Below are the code and all the weights of a small trained network. Each question names an input and a class and asks about switching units off, where a switched-off unit gives its printed mean instead of its output.

import numpy as np


def w(rows, s, z=0):
    codes = np.array(rows[::2]) - 128.0
    scale = np.full(codes.shape[1], s)
    scale[-1] = z or s
    return codes * scale


def norm(h):
    return h / np.sqrt((h * h).mean(-1, keepdims=True) + 1e-5)


def f(y):
    return np.maximum(y, 0)


def log_softmax(a):
    a = a - a.max(-1, keepdims=True)
    return a - np.log(np.exp(a).sum(-1, keepdims=True))


def net(x, mask):
    res = np.array(x, float).reshape(1, 4) / 4 @ E
    u = 0
    for l in range(4):
        y = f(norm(res) @ A[l][:, :-1].T + A[l][:, -1])
        res = res + np.where(mask[u : u + 6], y, B[l][:, -1]) @ B[l][:, :-1]
        u += 6
    return log_softmax(norm(res)[-1] @ U[:, :-1].T + U[:, -1])


A, B = {}, {}
E = w([
[153,88,145,118,158,126,105,79,28,150],'x0',
[150,209,126,80,65,58,105,160,100,122],'x1',
[118,72,145,115,2,92,78,110,162,70],'x2',
[156,168,73,28,101,165,104,137,134,86],'x3',
],0.0029)
A[0] = w([
[139,113,108,99,110,108,66,125,4,127,47],'L0N0',
[143,119,13,45,188,222,133,163,132,74,27],'L0N1',
[137,125,116,55,13,115,130,147,118,66,48],'L0N2',
[119,104,133,224,201,151,207,120,164,173,77],'L0N3',
[47,17,158,178,57,150,157,36,179,111,1],'L0N4',
[102,91,133,166,33,139,174,144,231,131,171],'L0N5',
],0.0032,0.0015)
B[0] = w([
[193,130,162,122,46,93,168,73,90,109,206],'L0N0',
[200,164,95,63,165,229,77,208,113,128,219],'L0N1',
[189,172,185,217,82,154,114,59,215,111,238],'L0N2',
[114,217,225,148,171,142,102,126,133,185,248],'L0N3',
[145,2,123,158,221,87,23,162,70,24,253],'L0N4',
[81,157,124,78,108,96,63,230,87,155,248],'L0N5',
],0.0036,0.0028)
A[1] = w([
[185,110,105,68,99,95,148,2,92,122,57],'L1N0',
[139,231,68,82,98,164,164,147,157,132,73],'L1N1',
[171,83,138,139,201,114,209,108,20,183,111],'L1N2',
[122,18,86,151,114,117,100,97,127,81,29],'L1N3',
[134,156,100,157,142,135,103,127,70,143,163],'L1N4',
[48,134,186,210,247,145,208,102,125,191,2],'L1N5',
],0.0041,0.0012)
B[1] = w([
[152,207,209,120,110,107,147,72,87,124,193],'L1N0',
[122,9,76,168,128,123,149,69,122,130,203],'L1N1',
[2,134,126,57,90,90,187,112,119,183,236],'L1N2',
[162,101,171,171,211,97,100,137,102,65,198],'L1N3',
[119,89,131,145,109,152,163,84,156,168,179],'L1N4',
[176,231,205,236,178,177,108,61,218,203,254],'L1N5',
],0.0044,0.0036)
A[2] = w([
[111,144,78,164,23,106,213,195,217,107,64],'L2N0',
[170,116,19,52,173,233,184,111,174,111,54],'L2N1',
[52,202,157,94,117,115,71,220,141,141,54],'L2N2',
[172,137,40,68,143,252,162,161,127,117,1],'L2N3',
[184,95,57,62,144,236,83,63,107,94,86],'L2N4',
[40,173,67,130,202,217,114,156,146,158,133],'L2N5',
],0.0038,0.003)
B[2] = w([
[84,169,34,143,193,109,102,76,156,186,171],'L2N0',
[211,2,54,135,6,137,169,185,222,193,227],'L2N1',
[126,158,38,114,136,209,142,151,128,116,155],'L2N2',
[225,46,26,148,2,129,219,185,135,195,203],'L2N3',
[183,74,158,144,87,176,199,205,189,154,238],'L2N4',
[171,150,158,152,76,217,62,120,160,135,252],'L2N5',
],0.0048,0.0025)
A[3] = w([
[62,25,83,152,182,14,83,132,176,56,122],'L3N0',
[41,162,5,105,143,81,121,81,186,126,1],'L3N1',
[215,153,172,126,84,134,86,117,152,98,98],'L3N2',
[202,48,90,139,134,174,137,160,118,100,71],'L3N3',
[152,60,136,163,129,147,80,205,154,2,139],'L3N4',
[21,123,127,4,155,81,252,104,10,159,39],'L3N5',
],0.0047,0.0024)
B[3] = w([
[45,61,126,229,111,7,50,221,28,77,231],'L3N0',
[72,208,45,158,19,45,135,193,187,180,146],'L3N1',
[156,171,89,145,189,141,159,77,98,74,215],'L3N2',
[133,101,73,53,95,164,190,137,183,137,202],'L3N3',
[58,88,188,82,234,134,139,181,77,147,254],'L3N4',
[17,36,126,9,46,53,253,124,72,226,169],'L3N5',
],0.0056,0.004)
U = w([
[63,180,98,99,190,235,42,219,185,117,2],'0',
[38,77,194,16,32,39,239,69,32,230,107],'1',
[50,219,26,181,33,30,59,214,211,124,197],'2',
[240,19,39,67,39,237,220,211,230,189,140],'3',
[248,224,182,134,51,81,114,2,67,11,173],'4',
[111,230,238,242,228,224,114,64,228,252,215],'5',
[33,26,230,208,217,38,15,239,28,27,193],'6',
[182,58,207,21,214,217,181,137,94,36,64],'7',
],0.008,0.0052)

Each question gives the input, the list of numbers given to net, and the class t.
The units are the neurons (one row each of A and B). Each row of codes is followed by its name. A weight is (code - 128) times the scale printed after its matrix; where a second scale follows, it is the last column's (A, B and U).
mask holds one flag per neuron, layer by layer. A switched-off neuron (its flag False) gives its mean, the last column of its row in B, instead of its output. The means were averaged over made-up inputs and are rounded, as every weight is.
A unit's drop is (log p(t) with every unit on - log p(t) with that unit switched off) / (log p(t) with every unit on - log p(t) with every unit switched off).
The circuit of an input: a set's keep is (log p(t) with only the set's units on - log p(t) with every unit switched off) / (log p(t) with every unit on - log p(t) with every unit switched off). Starting from the 12 units with the biggest drops (on a tie, the unit counted first), units are removed one at a time, each time the one whose removal leaves the highest keep (on an exact tie, the one counted first), for as long as the keep stays at least 0.8.
units of the circuit, in order: the units of the circuit, biggest drop first
unit that matters most: the unit with the biggest drop
top k neurons: the k neurons with the biggest drops, biggest first
top k neurons in layer l: the k neurons of layer l with the biggest drops, biggest first
drop when u is switched off: that unit's drop, to one decimal
input [2,3,-3,-7], class 5: unit that matters most => L1N5
input [1,6,1,-8], class 1: top 3 neurons => [L0N3 L0N2 L1N5]
input [1,1,8,8], class 4: top 2 neurons => [L0N2 L0N4]
input [-1,4,3,3], class 4: top 3 neurons => [L0N2 L1N2 L3N2]
input [-1,5,-1,3], class 3: top 4 neurons in layer 1 => [L1N1 L1N5 L1N2 L1N3]
input [-1,4,2,-2], class 2: top 3 neurons => [L2N0 L1N5 L0N4]
input [-6,-3,3,3], class 6: top 3 neurons => [L1N2 L0N4 L3N4]
input [5,2,-4,-2], class 1: top 3 neurons => [L1N2 L3N5 L0N0]
input [4,-5,1,-3], class 5: top 3 neurons => [L1N5 L0N3 L3N0]
input [4,-1,-4,2], class 1: top 4 neurons => [L1N2 L0N0 L0N2 L0N5]
input [5,-3,5,8], class 7: top 2 neurons in layer 0 => [L0N1 L0N3]
input [-6,3,1,-8], class 2: top 2 neurons in layer 3 => [L3N4 L3N0]
input [-7,-4,5,5], class 6: top 2 neurons in layer 0 => [L0N4 L0N3]
input [-7,-7,4,-4], class 6: units of the circuit, in order => [L0N4]
input [2,6,-4,4], class 3: top 2 neurons => [L1N1 L0N1]
input [7,0,7,3], class 4: top 2 neurons => [L1N0 L0N0]
input [7,2,-6,-5], class 5: top 2 neurons => [L1N5 L0N3]
input [-4,8,-3,4], class 3: drop when L1N2 is switched off => 0.3
input [8,3,3,-4], class 1: drop when L3N5 is switched off => 0.1
input [0,-3,0,-3], class 5: unit that matters most => L0N3
input [3,1,-2,5], class 3: drop when L0N1 is switched off => 2.9
